Below are the code and all the weights of a small trained network. Each question names an input and a target symbol and asks about switching units off, where a switched-off unit gives its printed mean instead of its output.

import numpy as np


def w(rows, s, z=0):
    codes = np.array(rows[::2]) - 128.0
    scale = np.full(codes.shape[1], s)
    scale[-1] = z or s
    return codes * scale


def f(y):
    return np.maximum(y, 0)


def softmax(a):
    e = np.exp(a - a.max(-1, keepdims=True))
    return e / e.sum(-1, keepdims=True)


def log_softmax(a):
    a = a - a.max(-1, keepdims=True)
    return a - np.log(np.exp(a).sum(-1, keepdims=True))


def net(x, mask):
    ids = ['αγδζλξσφω'.index(c) for c in x.split()]
    T = len(ids)
    res = E[ids] + P[:T]
    r = res
    for j in range(3):
        rows = slice(3 * j, 3 * j + 3)
        q, k, v = (r @ M[0][rows].T for M in (Q, K, V))
        z = softmax(np.where(np.tri(T) > 0, q @ k.T / 3**0.5, -1e9)) @ v
        o = O[0][rows]
        res = res + np.where(mask[j], z, o[:, -1]) @ o[:, :-1]
    y = f(res @ A[0][:, :-1].T + A[0][:, -1])
    res = res + np.where(mask[3:19], y, B[0][:, -1]) @ B[0][:, :-1]
    return log_softmax(res[-1] @ U[:, :-1].T + U[:, -1])


Q, K, V, O, A, B = {}, {}, {}, {}, {}, {}
E = w([
[78,102,174,60],'α',
[73,134,113,84],'γ',
[175,66,120,212],'δ',
[98,99,135,93],'ζ',
[76,40,225,173],'λ',
[115,64,88,121],'ξ',
[128,243,141,128],'σ',
[251,138,25,55],'φ',
[12,115,49,155],'ω',
],0.012)
P = w([
[40,117,171,45],'0',
[61,113,108,64],'1',
[100,106,120,121],'2',
[117,111,159,168],'3',
[114,132,170,181],'4',
[124,137,184,194],'5',
[154,137,157,253],'6',
[132,144,175,209],'7',
[126,151,164,199],'8',
],0.0054)
Q[0] = w([
[73,85,133,120],'H0',
[187,184,179,123],'H0',
[212,148,114,184],'H0',
[227,189,71,170],'H1',
[44,70,147,185],'H1',
[67,113,156,140],'H1',
[142,157,139,53],'H2',
[102,74,244,100],'H2',
[188,152,127,115],'H2',
],0.011)
K[0] = w([
[103,63,155,217],'H0',
[165,192,187,23],'H0',
[191,243,135,40],'H0',
[100,74,179,1],'H1',
[50,205,126,152],'H1',
[93,162,138,193],'H1',
[104,49,93,198],'H2',
[214,189,159,202],'H2',
[89,72,154,113],'H2',
],0.008)
V[0] = w([
[117,42,98,165],'H0',
[201,120,148,73],'H0',
[132,148,172,76],'H0',
[120,167,90,182],'H1',
[72,148,110,193],'H1',
[148,55,216,101],'H1',
[2,154,101,155],'H2',
[193,205,151,111],'H2',
[109,53,105,147],'H2',
],0.01)
O[0] = w([
[63,35,79,141,218],'H0',
[97,132,150,32,54],'H0',
[85,158,219,76,168],'H0',
[144,161,85,209,37],'H1',
[86,203,52,194,153],'H1',
[50,56,235,77,233],'H1',
[81,203,125,254,233],'H2',
[200,121,218,83,3],'H2',
[88,128,16,168,181],'H2',
],0.0077,0.0027)
A[0] = w([
[160,120,115,106,50],'N0',
[24,41,180,109,28],'N1',
[176,91,75,144,234],'N2',
[133,164,163,165,164],'N3',
[112,105,132,153,3],'N4',
[67,90,98,163,48],'N5',
[121,181,167,152,139],'N6',
[173,124,136,157,5],'N7',
[155,54,140,137,150],'N8',
[178,164,84,135,135],'N9',
[99,164,194,130,188],'N10',
[185,75,176,142,108],'N11',
[148,1,142,158,176],'N12',
[214,123,163,107,91],'N13',
[123,77,117,60,66],'N14',
[218,169,72,136,155],'N15',
],0.0098,0.0051)
B[0] = w([
[42,204,195,201,133],'N0',
[206,45,226,182,255],'N1',
[61,183,136,26,171],'N2',
[191,143,65,186,158],'N3',
[34,206,154,72,136],'N4',
[117,25,96,243,202],'N5',
[223,187,110,111,154],'N6',
[244,65,112,238,128],'N7',
[202,159,66,161,167],'N8',
[105,47,233,60,144],'N9',
[151,238,192,161,193],'N10',
[195,201,61,190,150],'N11',
[232,114,45,82,213],'N12',
[42,208,112,240,145],'N13',
[210,123,144,39,165],'N14',
[97,108,254,82,149],'N15',
],0.0062,0.011)
U = w([
[125,119,224,58,46],'α',
[93,192,193,129,136],'γ',
[147,66,82,68,95],'δ',
[118,127,178,112,221],'ζ',
[120,59,169,159,31],'λ',
[152,88,127,125,125],'ξ',
[161,180,131,117,59],'σ',
[194,99,116,1,253],'φ',
[82,151,70,112,225],'ω',
],0.0098,0.0051)

Each question gives the input, a string of symbols that net reads in full, and the target symbol t.
The units are the heads (3 rows each of Q, K, V and O) and the neurons (one row each of A and B). Each row of codes is followed by its name. A weight is (code - 128) times the scale printed after its matrix; where a second scale follows, it is the last column's (O, A, B and U).
mask holds one flag per unit, heads first, then neurons. A switched-off unit (its flag False) gives its mean, the last column of its rows in O or B, instead of its output. The means were averaged over made-up inputs and are rounded, as every weight is.
A unit's drop is (log p(t) with every unit on - log p(t) with that unit switched off) / (log p(t) with every unit on - log p(t) with every unit switched off).
The circuit of an input: a set's keep is (log p(t) with only the set's units on - log p(t) with every unit switched off) / (log p(t) with every unit on - log p(t) with every unit switched off). Starting from the 12 units with the biggest drops (on a tie, the unit counted first), units are removed one at a time, each time the one whose removal leaves the highest keep (on an exact tie, the one counted first), for as long as the keep stays at least 0.8.
units of the circuit, in order: the units of the circuit, biggest drop first
unit that matters most: the unit with the biggest drop
k most important neurons: the k neurons with the biggest drops, biggest first
which heads matter: for each layer, one digit per head in row order, 1 if its drop is at least 0.15 and else 0, layers parted by /
drop of u: that unit's drop, to one decimal
input λ λ α ζ, target λ: unit that matters most => H1
input σ δ δ ζ λ ξ, target δ: units of the circuit, in order => H0, N12, N10
input ω φ γ, target ω: units of the circuit, in order => N1, H1
input ω α δ, target ω: units of the circuit, in order => N1, H2
input φ α α λ ω, target ω: units of the circuit, in order => H1, N1
input α α α ω, target ω: units of the circuit, in order => N1, H1
input ζ α σ, target γ: 2 most important neurons => N12, N10
input ω α λ, target ω: which heads matter => 011
input α σ σ φ ω α φ ξ, target φ: units of the circuit, in order => H2, N5
input σ σ α α σ ξ γ α, target γ: which heads matter => 011
input α α α λ λ γ, target λ: 3 most important neurons => N1, N5, N2
input σ γ φ ξ α φ φ, target α: which heads matter => 100
input α γ α ω λ, target ω: which heads matter => 010
input φ α α α α, target α: unit that matters most => H0
input λ α λ α, target λ: 2 most important neurons => N1, N5
input α ω γ ζ, target ω: drop of N1 => 0.4
input δ ξ φ ζ, target φ: drop of N12 => 0.1
input σ α λ α α φ ξ σ δ, target σ: drop of N11 => 0.2
